Below are the code and all the weights of a small trained network. Each question names an input and a class and asks about switching units off, where a switched-off unit gives its printed mean instead of its output.

import numpy as np


def w(rows, s, z=0):
    codes = np.array(rows[::2]) - 128.0
    scale = np.full(codes.shape[1], s)
    scale[-1] = z or s
    return codes * scale


def f(y):
    return np.maximum(y, 0)


def log_softmax(a):
    a = a - a.max(-1, keepdims=True)
    return a - np.log(np.exp(a).sum(-1, keepdims=True))


def net(x, mask):
    res = np.array(x, float).reshape(1, 6) / 4 @ E
    y = f(res @ A[0][:, :-1].T + A[0][:, -1])
    res = res + np.where(mask, y, B[0][:, -1]) @ B[0][:, :-1]
    return log_softmax(res[-1] @ U[:, :-1].T + U[:, -1])


A, B = {}, {}
E = w([
[58,194,118,174,83,103,211],'x0',
[91,70,152,152,143,3,107],'x1',
[52,183,103,59,40,141,71],'x2',
[254,112,213,60,21,70,194],'x3',
[114,124,113,90,113,225,12],'x4',
[159,227,197,232,111,133,103],'x5',
],0.0089)
A[0] = w([
[144,42,130,133,194,98,154,186],'n1',
[120,88,79,83,130,199,101,148],'n2',
[109,81,143,100,168,58,172,252],'n3',
[175,186,155,156,95,111,137,204],'n4',
[137,128,89,11,65,92,135,187],'n5',
[78,167,112,201,118,165,84,220],'n6',
],0.011,0.0043)
B[0] = w([
[188,74,68,150,97,97,87,216],'n1',
[147,102,94,55,142,198,108,214],'n2',
[118,83,79,195,86,108,134,230],'n3',
[167,156,254,185,157,168,189,217],'n4',
[49,114,163,65,46,160,186,250],'n5',
[55,158,139,153,202,119,136,223],'n6',
],0.0099,0.012)
U = w([
[149,66,47,169,119,71,131,246],'0',
[168,108,146,117,157,123,42,52],'1',
[116,139,77,69,149,223,93,229],'2',
[54,155,114,164,194,70,142,168],'3',
[94,119,128,72,7,130,176,2],'4',
[210,169,196,159,112,132,177,7],'5',
],0.012,0.00092)

Each question gives the input, the list of numbers given to net, and the class t.
The units are the neurons (one row each of A and B). Each row of codes is followed by its name. A weight is (code - 128) times the scale printed after its matrix; where a second scale follows, it is the last column's (A, B and U).
mask holds one flag per neuron, in row order. A switched-off neuron (its flag False) gives its mean, the last column of its row in B, instead of its output. The means were averaged over made-up inputs and are rounded, as every weight is.
A unit's drop is (log p(t) with every unit on - log p(t) with that unit switched off) / (log p(t) with every unit on - log p(t) with every unit switched off).
The circuit of an input: a set's keep is (log p(t) with only the set's units on - log p(t) with every unit switched off) / (log p(t) with every unit on - log p(t) with every unit switched off). Starting from all 6 units, units are removed one at a time, each time the one whose removal leaves the highest keep (on an exact tie, the one counted first), for as long as the keep stays at least 0.8.
circuit, biggest first: the units of the circuit, biggest drop first
k most important neurons: the k neurons with the biggest drops, biggest first
drop when u is switched off: that unit's drop, to one decimal
input [5,-6,-1,-3,-1,5], class 3: circuit, biggest first -> (n6)
input [-5,8,8,-4,-6,-1], class 0: circuit, biggest first -> (n3 n4)
input [-6,-3,8,2,5,-7], class 4: 2 most important neurons -> (n5 n6)
input [3,8,-7,-4,-1,4], class 0: 2 most important neurons -> (n1 n3)
input [-8,-4,-8,-2,-1,3], class 1: 2 most important neurons -> (n3 n5)
input [7,5,-3,6,-5,-1], class 0: 2 most important neurons -> (n3 n1)
input [3,4,4,-5,8,3], class 3: 2 most important neurons -> (n6 n5)
input [-5,-1,-8,1,2,-1], class 0: 2 most important neurons -> (n1 n4)
input [6,-2,8,2,8,8], class 5: 2 most important neurons -> (n4 n3)
input [-3,3,-6,-5,4,-5], class 0: drop when n1 is switched off -> 0.9
input [8,-4,-1,-3,-8,-8], class 0: drop when n6 is switched off -> 0.0
input [-5,-1,8,-7,-1,8], class 3: drop when n6 is switched off -> 0.9
